Here is a tiny trained network, its code and every weight. The questions are about switching its units off for an input and a class, where a switched-off unit gives its printed mean instead of its output.

import numpy as np


def w(rows, s, z=0):
    codes = np.array(rows[::2]) - 128.0
    scale = np.full(codes.shape[1], s)
    scale[-1] = z or s
    return codes * scale


def f(y):
    return y / 2 * (1 + np.tanh(0.7978845608 * (y + 0.044715 * y**3)))


def log_softmax(a):
    a = a - a.max(-1, keepdims=True)
    return a - np.log(np.exp(a).sum(-1, keepdims=True))


def net(x, mask):
    res = np.array(x, float).reshape(1, 7) / 4 @ E
    y = f(res @ A[0][:, :-1].T + A[0][:, -1])
    res = res + np.where(mask, y, B[0][:, -1]) @ B[0][:, :-1]
    return log_softmax(res[-1] @ U[:, :-1].T + U[:, -1])


A, B = {}, {}
E = w([
[92,94,86,32,241],'x0',
[125,128,131,128,129],'x1',
[222,112,192,74,144],'x2',
[131,126,127,128,129],'x3',
[170,157,120,184,232],'x4',
[127,254,128,86,89],'x5',
[32,135,238,134,167],'x6',
],0.007)
A[0] = w([
[124,141,86,81,175,59],'n0',
[67,180,169,152,184,253],'n1',
[162,192,141,74,132,68],'n2',
[125,56,130,148,124,66],'n3',
[121,171,115,114,125,111],'n4',
[195,127,67,111,115,161],'n5',
[200,106,173,64,126,148],'n6',
[121,120,66,146,109,28],'n7',
[100,87,82,85,183,40],'n8',
[45,156,72,153,122,109],'n9',
[56,132,66,173,122,78],'n10',
[169,164,125,173,185,179],'n11',
[99,129,89,56,171,40],'n12',
[69,65,165,144,132,225],'n13',
[94,83,119,63,80,43],'n14',
[144,142,207,107,122,187],'n15',
[67,131,126,97,157,193],'n16',
[121,189,108,84,130,100],'n17',
[155,4,106,144,147,86],'n18',
[154,138,104,194,108,171],'n19',
[168,101,148,136,89,16],'n20',
[82,93,123,65,52,151],'n21',
[154,149,146,192,89,47],'n22',
[98,224,130,84,130,113],'n23',
[153,206,113,111,116,97],'n24',
[150,127,26,119,115,225],'n25',
[139,165,110,176,204,108],'n26',
[111,140,170,189,98,159],'n27',
[141,86,136,171,135,60],'n28',
[136,126,173,111,144,174],'n29',
],0.012,0.0037)
B[0] = w([
[119,137,180,120,89,169],'n0',
[114,82,60,106,118,231],'n1',
[132,123,138,170,165,175],'n2',
[138,143,151,183,127,153],'n3',
[140,118,135,158,138,149],'n4',
[59,58,85,86,141,232],'n5',
[124,175,149,108,228,217],'n6',
[69,126,138,129,158,147],'n7',
[147,134,184,116,83,182],'n8',
[129,143,167,111,240,205],'n9',
[107,191,202,117,253,193],'n10',
[141,208,91,98,93,197],'n11',
[139,119,213,112,56,182],'n12',
[144,86,67,147,117,222],'n13',
[116,209,132,116,78,171],'n14',
[119,107,113,89,169,194],'n15',
[139,85,131,85,110,188],'n16',
[158,108,138,180,127,172],'n17',
[159,113,118,205,144,209],'n18',
[152,120,136,95,105,206],'n19',
[88,157,172,121,136,144],'n20',
[147,220,74,128,84,227],'n21',
[117,100,214,111,85,189],'n22',
[159,81,104,210,121,204],'n23',
[140,107,138,182,136,191],'n24',
[130,64,76,88,131,254],'n25',
[125,221,111,129,68,177],'n26',
[140,99,152,78,93,215],'n27',
[130,133,135,148,124,142],'n28',
[110,113,119,96,157,161],'n29',
],0.02,0.0065)
U = w([
[146,85,246,77,80,73],'0',
[127,144,176,88,215,107],'1',
[112,77,116,91,128,182],'2',
[121,193,114,122,93,95],'3',
[159,97,135,100,132,252],'4',
[141,89,154,210,126,47],'5',
],0.011,0.0048)

Each question gives the input, the list of numbers given to net, and the class t.
The units are the neurons (one row each of A and B). Each row of codes is followed by its name. A weight is (code - 128) times the scale printed after its matrix; where a second scale follows, it is the last column's (A, B and U).
mask holds one flag per neuron, in row order. A switched-off neuron (its flag False) gives its mean, the last column of its row in B, instead of its output. The means were averaged over made-up inputs and are rounded, as every weight is.
A unit's drop is (log p(t) with every unit on - log p(t) with that unit switched off) / (log p(t) with every unit on - log p(t) with every unit switched off).
The circuit of an input: a set's keep is (log p(t) with only the set's units on - log p(t) with every unit switched off) / (log p(t) with every unit on - log p(t) with every unit switched off). Starting from the 12 units with the biggest drops (on a tie, the unit counted first), units are removed one at a time, each time the one whose removal leaves the highest keep (on an exact tie, the one counted first), for as long as the keep stays at least 0.8.
units of the circuit, in order: the units of the circuit, biggest drop first
unit that matters most: the unit with the biggest drop
k most important neurons: the k neurons with the biggest drops, biggest first
drop when u is switched off: that unit's drop, to one decimal
input [2,-5,-7,4,4,4,-5], class 1: unit that matters most => n10
input [4,6,0,4,5,8,-6], class 5: units of the circuit, in order => [n23; n24]
input [-7,2,-7,2,0,-7,1], class 0: 4 most important neurons => [n27; n22; n19; n6]
input [1,-5,-5,-3,6,2,2], class 3: 3 most important neurons => [n26; n11; n6]
input [2,-4,-5,-5,-1,-4,2], class 1: 3 most important neurons => [n10; n9; n23]
input [7,7,-3,4,-2,-8,-7], class 5: 2 most important neurons => [n18; n3]
input [-3,-1,-2,8,3,0,-2], class 0: 4 most important neurons => [n21; n13; n1; n6]
input [-3,-6,-2,1,6,-8,-4], class 5: 3 most important neurons => [n18; n21; n3]
input [-6,5,0,4,-7,3,-2], class 3: 3 most important neurons => [n21; n12; n16]
input [-5,3,-2,-1,-2,-6,8], class 2: units of the circuit, in order => [n13; n1]
input [3,2,-5,1,-1,6,0], class 5: units of the circuit, in order => [n23; n17]
input [0,-7,0,5,8,-5,8], class 2: 3 most important neurons => [n1; n21; n13]
input [-6,5,2,-5,-5,-5,-4], class 0: 3 most important neurons => [n22; n20; n1]
input [-1,-7,2,2,-7,-5,3], class 3: units of the circuit, in order => [n21; n14]
input [8,0,-2,-1,1,-7,-4], class 0: units of the circuit, in order => [n8]
input [2,-7,5,6,0,5,-7], class 2: 4 most important neurons => [n5; n25; n10; n9]
input [-5,-2,-1,-2,-5,5,-6], class 2: 3 most important neurons => [n5; n25; n12]
input [0,4,7,-8,8,-7,-3], class 3: units of the circuit, in order => [n11; n26]
input [-5,-2,-6,8,4,6,3], class 1: drop when n10 is switched off => 2.1
input [5,6,8,-5,-6,-8,-6], class 1: unit that matters most => n6
input [3,0,6,5,-2,8,-7], class 5: drop when n23 is switched off => 0.4
input [-6,2,-7,-3,3,5,-4], class 1: drop when n25 is switched off => 0.0
